Here is a tiny trained network, its code and every weight. The questions are about switching its units off for an input and a class, where a switched-off unit gives its printed mean instead of its output.

import numpy as np


def w(rows, s, z=0):
    codes = np.array(rows[::2]) - 128.0
    scale = np.full(codes.shape[1], s)
    scale[-1] = z or s
    return codes * scale


def f(y):
    return y / 2 * (1 + np.tanh(0.7978845608 * (y + 0.044715 * y**3)))


def log_softmax(a):
    a = a - a.max(-1, keepdims=True)
    return a - np.log(np.exp(a).sum(-1, keepdims=True))


def net(x, mask):
    res = np.array(x, float).reshape(1, 6) / 4 @ E
    y = f(res @ A[0][:, :-1].T + A[0][:, -1])
    res = res + np.where(mask, y, B[0][:, -1]) @ B[0][:, :-1]
    return log_softmax(res[-1] @ U[:, :-1].T + U[:, -1])


A, B = {}, {}
E = w([
[75,251,128],'x0',
[134,116,104],'x1',
[220,232,189],'x2',
[48,121,220],'x3',
[177,104,169],'x4',
[170,58,226],'x5',
],0.0033)
A[0] = w([
[145,137,105,176],'neuron 0',
[127,132,128,107],'neuron 1',
[141,134,136,143],'neuron 2',
[115,139,128,79],'neuron 3',
[58,93,53,229],'neuron 4',
[124,146,98,137],'neuron 5',
[161,83,176,229],'neuron 6',
[109,159,139,100],'neuron 7',
[80,116,137,125],'neuron 8',
[14,106,155,142],'neuron 9',
[147,130,105,193],'neuron 10',
[97,142,133,100],'neuron 11',
[123,153,133,101],'neuron 12',
[85,129,153,127],'neuron 13',
[95,117,137,125],'neuron 14',
[155,141,3,144],'neuron 15',
[132,136,131,116],'neuron 16',
[125,128,101,160],'neuron 17',
[95,116,87,170],'neuron 18',
[169,235,139,159],'neuron 19',
[125,224,144,134],'neuron 20',
[131,157,138,120],'neuron 21',
[179,94,164,251],'neuron 22',
[118,167,125,113],'neuron 23',
[122,133,121,100],'neuron 24',
[175,99,164,243],'neuron 25',
[128,131,122,126],'neuron 26',
[48,105,122,148],'neuron 27',
[144,118,134,215],'neuron 28',
[152,126,134,203],'neuron 29',
[165,87,173,233],'neuron 30',
],0.013,0.0021)
B[0] = w([
[113,145,106,152],'neuron 0',
[128,133,131,121],'neuron 1',
[111,128,134,135],'neuron 2',
[137,141,141,116],'neuron 3',
[253,122,81,254],'neuron 4',
[135,161,110,144],'neuron 5',
[85,40,115,208],'neuron 6',
[129,155,162,133],'neuron 7',
[167,105,160,146],'neuron 8',
[213,67,218,216],'neuron 9',
[112,138,99,158],'neuron 10',
[148,140,156,129],'neuron 11',
[123,151,149,126],'neuron 12',
[146,111,173,144],'neuron 13',
[154,109,149,137],'neuron 14',
[109,201,13,229],'neuron 15',
[121,134,135,125],'neuron 16',
[139,141,102,147],'neuron 17',
[184,135,98,171],'neuron 18',
[43,223,195,233],'neuron 19',
[86,230,198,206],'neuron 20',
[112,151,154,134],'neuron 21',
[69,54,109,212],'neuron 22',
[125,172,149,140],'neuron 23',
[135,138,129,121],'neuron 24',
[74,62,113,204],'neuron 25',
[129,134,125,128],'neuron 26',
[209,89,169,186],'neuron 27',
[113,111,117,164],'neuron 28',
[102,118,121,160],'neuron 29',
[82,45,114,206],'neuron 30',
],0.042,0.0031)
U = w([
[58,173,137,160],'0',
[90,205,202,112],'1',
[138,72,172,127],'2',
[125,62,80,254],'3',
[253,91,186,97],'4',
[66,35,110,64],'5',
[181,187,13,90],'6',
],0.0039)

Each question gives the input, the list of numbers given to net, and the class t.
The units are the neurons (one row each of A and B). Each row of codes is followed by its name. A weight is (code - 128) times the scale printed after its matrix; where a second scale follows, it is the last column's (A, B and U).
mask holds one flag per neuron, in row order. A switched-off neuron (its flag False) gives its mean, the last column of its row in B, instead of its output. The means were averaged over made-up inputs and are rounded, as every weight is.
A unit's drop is (log p(t) with every unit on - log p(t) with that unit switched off) / (log p(t) with every unit on - log p(t) with every unit switched off).
The circuit of an input: a set's keep is (log p(t) with only the set's units on - log p(t) with every unit switched off) / (log p(t) with every unit on - log p(t) with every unit switched off). Starting from the 12 units with the biggest drops (on a tie, the unit counted first), units are removed one at a time, each time the one whose removal leaves the highest keep (on an exact tie, the one counted first), for as long as the keep stays at least 0.8.
units of the circuit, in order: the units of the circuit, biggest drop first
top k neurons: the k neurons with the biggest drops, biggest first
drop of u: that unit's drop, to one decimal
input [-6,0,-8,-2,-3,1], class 4: top 3 neurons	[neuron 4; neuron 27; neuron 9]
input [-3,2,7,-3,3,0], class 5: top 2 neurons	[neuron 22; neuron 25]
input [7,5,0,1,0,-7], class 1: units of the circuit, in order	[neuron 20; neuron 19]
input [-5,-7,4,-7,6,-8], class 0: units of the circuit, in order	[neuron 4; neuron 19]
input [-8,-6,-6,0,7,-7], class 6: units of the circuit, in order	[neuron 4; neuron 15]
input [5,0,-1,-1,-5,-4], class 6: units of the circuit, in order	[neuron 15; neuron 4]
input [-3,-3,6,0,-7,-2], class 0: units of the circuit, in order	[neuron 9; neuron 4]
input [3,2,-3,-7,5,2], class 6: units of the circuit, in order	[neuron 15; neuron 9]
input [6,-4,1,-4,-8,-2], class 1: units of the circuit, in order	[neuron 19; neuron 20]
input [4,-5,8,-5,4,6], class 1: top 3 neurons	[neuron 19; neuron 20; neuron 15]
input [5,2,0,6,7,-1], class 1: top 2 neurons	[neuron 4; neuron 20]
input [7,5,-7,-5,5,-1], class 6: top neuron	[neuron 15]
input [0,0,8,-1,3,1], class 0: top 2 neurons	[neuron 19; neuron 9]
input [-5,-5,-2,1,-5,0], class 4: top neuron	[neuron 15]
input [-3,-5,-7,7,1,3], class 4: drop of neuron 9	0.2
input [-6,8,2,2,6,-1], class 5: drop of neuron 4	0.1
input [0,1,-4,-8,4,7], class 5: drop of neuron 23	0.0
